Here is a tiny trained network, its code and every weight. The questions are about switching its units off for an input and a class, where a switched-off unit gives its printed mean instead of its output.

import numpy as np


def w(rows, s, z=0):
    codes = np.array(rows[::2]) - 128.0
    scale = np.full(codes.shape[1], s)
    scale[-1] = z or s
    return codes * scale


def norm(h):
    return h / np.sqrt((h * h).mean(-1, keepdims=True) + 1e-5)


def f(y):
    return y / 2 * (1 + np.tanh(0.7978845608 * (y + 0.044715 * y**3)))


def log_softmax(a):
    a = a - a.max(-1, keepdims=True)
    return a - np.log(np.exp(a).sum(-1, keepdims=True))


def net(x, mask):
    res = np.array(x, float).reshape(1, 8) / 4 @ E
    u = 0
    for l in range(2):
        y = f(norm(res) @ A[l][:, :-1].T + A[l][:, -1])
        res = res + np.where(mask[u : u + 6], y, B[l][:, -1]) @ B[l][:, :-1]
        u += 6
    return log_softmax(norm(res)[-1] @ U[:, :-1].T + U[:, -1])


A, B = {}, {}
E = w([
[128,127,129,126],'x0',
[83,3,102,154],'x1',
[126,128,124,132],'x2',
[96,142,48,2],'x3',
[129,127,133,126],'x4',
[44,211,167,158],'x5',
[129,126,125,128],'x6',
[128,127,128,127],'x7',
],0.0067)
A[0] = w([
[238,166,202,157,116],'0.n0',
[105,248,213,223,23],'0.n1',
[93,62,143,197,104],'0.n2',
[133,204,97,82,98],'0.n3',
[184,121,202,254,2],'0.n4',
[13,99,157,64,101],'0.n5',
],0.0079,0.009)
B[0] = w([
[106,140,60,177,252],'0.n0',
[161,177,212,214,223],'0.n1',
[108,128,201,119,187],'0.n2',
[122,143,220,116,173],'0.n3',
[100,125,49,33,171],'0.n4',
[104,181,2,151,172],'0.n5',
],0.0088,0.003)
A[1] = w([
[187,192,85,17,5],'1.n0',
[228,107,142,163,123],'1.n1',
[231,204,84,215,53],'1.n2',
[196,210,191,118,90],'1.n3',
[23,194,251,135,106],'1.n4',
[146,78,254,166,139],'1.n5',
],0.0078,0.0033)
B[1] = w([
[231,100,244,179,194],'1.n0',
[79,254,67,190,187],'1.n1',
[79,184,10,74,225],'1.n2',
[226,76,32,120,202],'1.n3',
[27,94,196,46,253],'1.n4',
[222,98,105,196,221],'1.n5',
],0.0069,0.0035)
U = w([
[90,176,16,130,255],'0',
[122,232,181,198,83],'1',
[181,35,128,200,110],'2',
[56,80,233,174,88],'3',
[255,128,162,68,144],'4',
[92,201,204,23,80],'5',
[138,17,60,45,65],'6',
],0.021,0.0063)

Each question gives the input, the list of numbers given to net, and the class t.
The units are the neurons (one row each of A and B). Each row of codes is followed by its name. A weight is (code - 128) times the scale printed after its matrix; where a second scale follows, it is the last column's (A, B and U).
mask holds one flag per neuron, layer by layer. A switched-off neuron (its flag False) gives its mean, the last column of its row in B, instead of its output. The means were averaged over made-up inputs and are rounded, as every weight is.
A unit's drop is (log p(t) with every unit on - log p(t) with that unit switched off) / (log p(t) with every unit on - log p(t) with every unit switched off).
The circuit of an input: a set's keep is (log p(t) with only the set's units on - log p(t) with every unit switched off) / (log p(t) with every unit on - log p(t) with every unit switched off). Starting from all 12 units, units are removed one at a time, each time the one whose removal leaves the highest keep (on an exact tie, the one counted first), for as long as the keep stays at least 0.8.
units of the circuit, in order: the units of the circuit, biggest drop first
top k neurons: the k neurons with the biggest drops, biggest first
k most important neurons of layer l: the k neurons of layer l with the biggest drops, biggest first
drop of u: that unit's drop, to one decimal
input [5,1,1,-5,-2,6,8,7], class 3: units of the circuit, in order : (1.n4)
input [-5,0,7,-2,-7,-2,-8,-2], class 0: top 3 neurons : (0.n0 1.n0 1.n4)
input [-2,0,6,4,2,1,-4,8], class 5: 3 most important neurons of layer 1 : (1.n3 1.n5 1.n0)
input [-8,0,3,6,4,-8,-5,-1], class 4: units of the circuit, in order : (1.n0 0.n0)
input [5,-1,-4,4,2,2,-4,7], class 5: top 2 neurons : (0.n3 1.n5)
input [5,-6,-7,0,3,-6,1,7], class 0: 2 most important neurons of layer 1 : (1.n2 1.n1)
input [-4,0,2,2,8,0,5,-4], class 4: top 2 neurons : (0.n0 1.n0)
input [5,-8,-6,4,-8,0,2,5], class 4: top 2 neurons : (1.n3 1.n0)
input [1,0,5,3,-5,6,-6,1], class 5: top 3 neurons : (0.n0 0.n3 1.n4)
input [0,-2,-3,-7,0,-1,-4,2], class 0: units of the circuit, in order : (0.n4 1.n2)
input [-4,0,0,-8,-7,-7,-5,4], class 0: top 2 neurons : (1.n1 0.n0)
input [3,0,6,8,2,-3,-8,2], class 4: units of the circuit, in order : (1.n0 1.n2)
input [-7,0,-4,2,1,-4,7,5], class 4: top 2 neurons : (0.n0 1.n0)
input [2,-1,6,2,5,6,8,0], class 5: top 2 neurons : (1.n4 0.n0)
input [1,-8,-3,-7,5,-4,0,3], class 0: top neuron : (1.n2)
input [6,-2,4,8,7,-3,0,0], class 4: 2 most important neurons of layer 1 : (1.n0 1.n4)
input [-6,1,0,-6,-5,2,-6,-1], class 3: top 4 neurons : (1.n4 0.n2 0.n4 0.n5)
input [5,-4,-2,2,-5,2,-8,-6], class 5: top 2 neurons : (1.n4 0.n3)
input [-8,-6,-8,1,-8,3,-3,-3], class 5: 2 most important neurons of layer 0 : (0.n3 0.n5)
input [2,-1,8,2,1,1,-7,2], class 5: units of the circuit, in order : (0.n3)
input [3,-5,2,-5,-6,-1,-8,6], class 0: drop of 1.n2 : 0.2
input [5,-4,-2,2,-1,6,2,3], class 5: drop of 1.n4 : 0.8
input [1,-4,-7,-5,-4,-4,8,6], class 0: drop of 1.n2 : 0.0
